Read these off the array that follows.
1) Which number is the entry just left of 23.37?
2) Which number is the entry just right of the largest entry?
3) Which number is the entry just left of 17.55?
4) Which number is the entry just left of the smallest entry?
5) Which number is the entry just right of 21.36?
[[  -6.05  108.58   23.37   27.50   40.68  122.91    2.09   10.52  151.34
    24.57   18.31   51.04   15.88]
 [  20.12   17.83  -41.15   52.62   58.63   17.91    0.85   -0.79  -24.87
    16.29  -70.21   30.02   23.14]
 [  62.29  -71.52   12.05   43.30   35.53  -92.37   47.18   32.28 -169.80
    28.15    5.95    6.01   37.12]
 [  -4.80   62.69  100.59    3.55   21.36   57.09   25.77   17.95   28.87
    25.69  125.93   36.70    1.53]
 [  41.36  -30.82  -19.06   49.42   48.73  -41.90   22.72   13.83 -107.11
    21.20  -38.39   17.13   29.68]
 [  18.95  -31.57   17.55   34.12   46.02  -51.28   17.08   -1.10 -160.63
    13.77   11.51   15.30    7.09]
 [  55.35   -6.24  -48.61   60.98   50.23   -4.39   24.53   27.82  -10.08
    29.02  -78.90   24.76   49.63]]
1) 108.58
2) 24.57
3) -31.57
4) 32.28
5) 57.09

x =
[[ 5.84 -3.38  5.71 -5.96]
 [ 4.02 -2.04  1.20  1.78]
 [-2.63 -4.82  0.32 -6.64]
 [-3.01  5.84 -2.22 -3.35]
 [ 2.67  0.18  2.62 -6.72]
 [ 1.24  6.21 -3.15  0.13]
 [-3.02  4.36  0.85  0.24]
 [-6.41  0.66  3.48  4.74]
 [ 4.03 -2.37  3.56  6.49]
 [-2.34 -3.18  2.73  2.50]
 [ 4.28  5.11  3.53  6.12]
 [ 1.17 -2.00 -5.36  6.90]
 [-3.25  0.55 -4.93 -6.87]
 [ 6.45  5.93  2.22 -6.12]]
Rows and columns are numbered from 0.
The entry in row 1 and column 0 -> 4.02
Report the entry in the top-left corner.
Answer: 5.84
The bottom-right entry is -6.12
The entry in row 0 and column 1: -3.38
Report the entry directly below the largest entry.
Answer: -6.87
Report the entry in row 2 and column 0.
Answer: -2.63
The entry in the bottom-left corner is 6.45
Report the entry at row 1, column 1.
Answer: -2.04
The entry directly above the smallest entry: 6.90
The entry just right of -2.22 -> -3.35
Report the entry at row 2, column 1.
Answer: -4.82
Report the entry just left of 3.48.
Answer: 0.66
The entry just left of -4.93 is 0.55
The entry just left of the smallest entry is -4.93
The entry just right of -3.38 is 5.71
Report the entry just right of 1.20.
Answer: 1.78
Report the top-right entry.
Answer: -5.96
Report the entry just right of -2.00.
Answer: -5.36
Report the entry directly above -3.25.
Answer: 1.17
Report the entry directly above the largest entry.
Answer: 6.12
Report the entry directly above 0.32.
Answer: 1.20
Report the entry directly below -6.72.
Answer: 0.13
Report the entry directly below -2.63.
Answer: -3.01
The entry just left of 3.53: 5.11
Report the entry directly below 0.32.
Answer: -2.22
The entry just left of 2.50 -> 2.73

[[  50  319 -113 -622  227  121  113  487  129]
 [ 615  -40  188   91  123  518 -264   45  596]
 [ 253 -112  446  524  350 -101 -244 -311  -47]
 [-329   89   50  313 -356   36  -85  388  566]
 [ 367 -491  -30  328  614  184  306   80  -10]
 [ 246  307  130  508  642  437 -351  255  162]
 [  25   84  181  194 -503   49 -379  284  422]
 [ 428 -178  106  265  184  380 -113 -316  654]
 [ 197  506  151 -168  -46  493  292  687  367]
 [ 383 -149  -88   -1  766  125  215 -139 -198]
 [ 345  164  294  -18  -32   11  724 -347 -161]
 [ 369  479  512  165  250  485  221 -177  595]
 [ 582  334  511 -244  402  375  118 -135  362]]
Give the entry just right of 319.
Answer: -113
Give the 1st entry in reading order.
Answer: 50
Give the bottom-left entry.
Answer: 582
The 5th entry, reading row by row -> 227
Give the entry directly below 89.
Answer: -491
The entry just right of 284: 422
The entry just left of 687 -> 292
The entry just right of the largest entry -> 125
Give the largest entry in the first row.
Answer: 487
The second entry on the main diagonal -> -40
Give the top-right entry.
Answer: 129
Give the 2nd entry from the end, reading row by row.
Answer: -135
The entry just left of 227 is -622
The largest entry in the first column: 615
Give the entry just right of 197.
Answer: 506
The first entry of the largest entry's row -> 383
Give the entry directly above the largest entry.
Answer: -46
The fourth entry from the end, reading row by row is 375
The 3rd-last entry, reading row by row -> 118
The smallest entry in the last column -> -198
The entry just left of the centre entry -> 194
Give the entry just left of 165.
Answer: 512
Give the entry directly below the largest entry.
Answer: -32
The entry directly below 265: -168
Give the bottom entry of the column that holds the largest entry.
Answer: 402
The 3rd entry on the main diagonal -> 446
Give the entry just left of the largest entry.
Answer: -1
Give the entry directly below the smallest entry.
Answer: 91
The entry directly below the centre entry is 184
The entry just right of 106 is 265
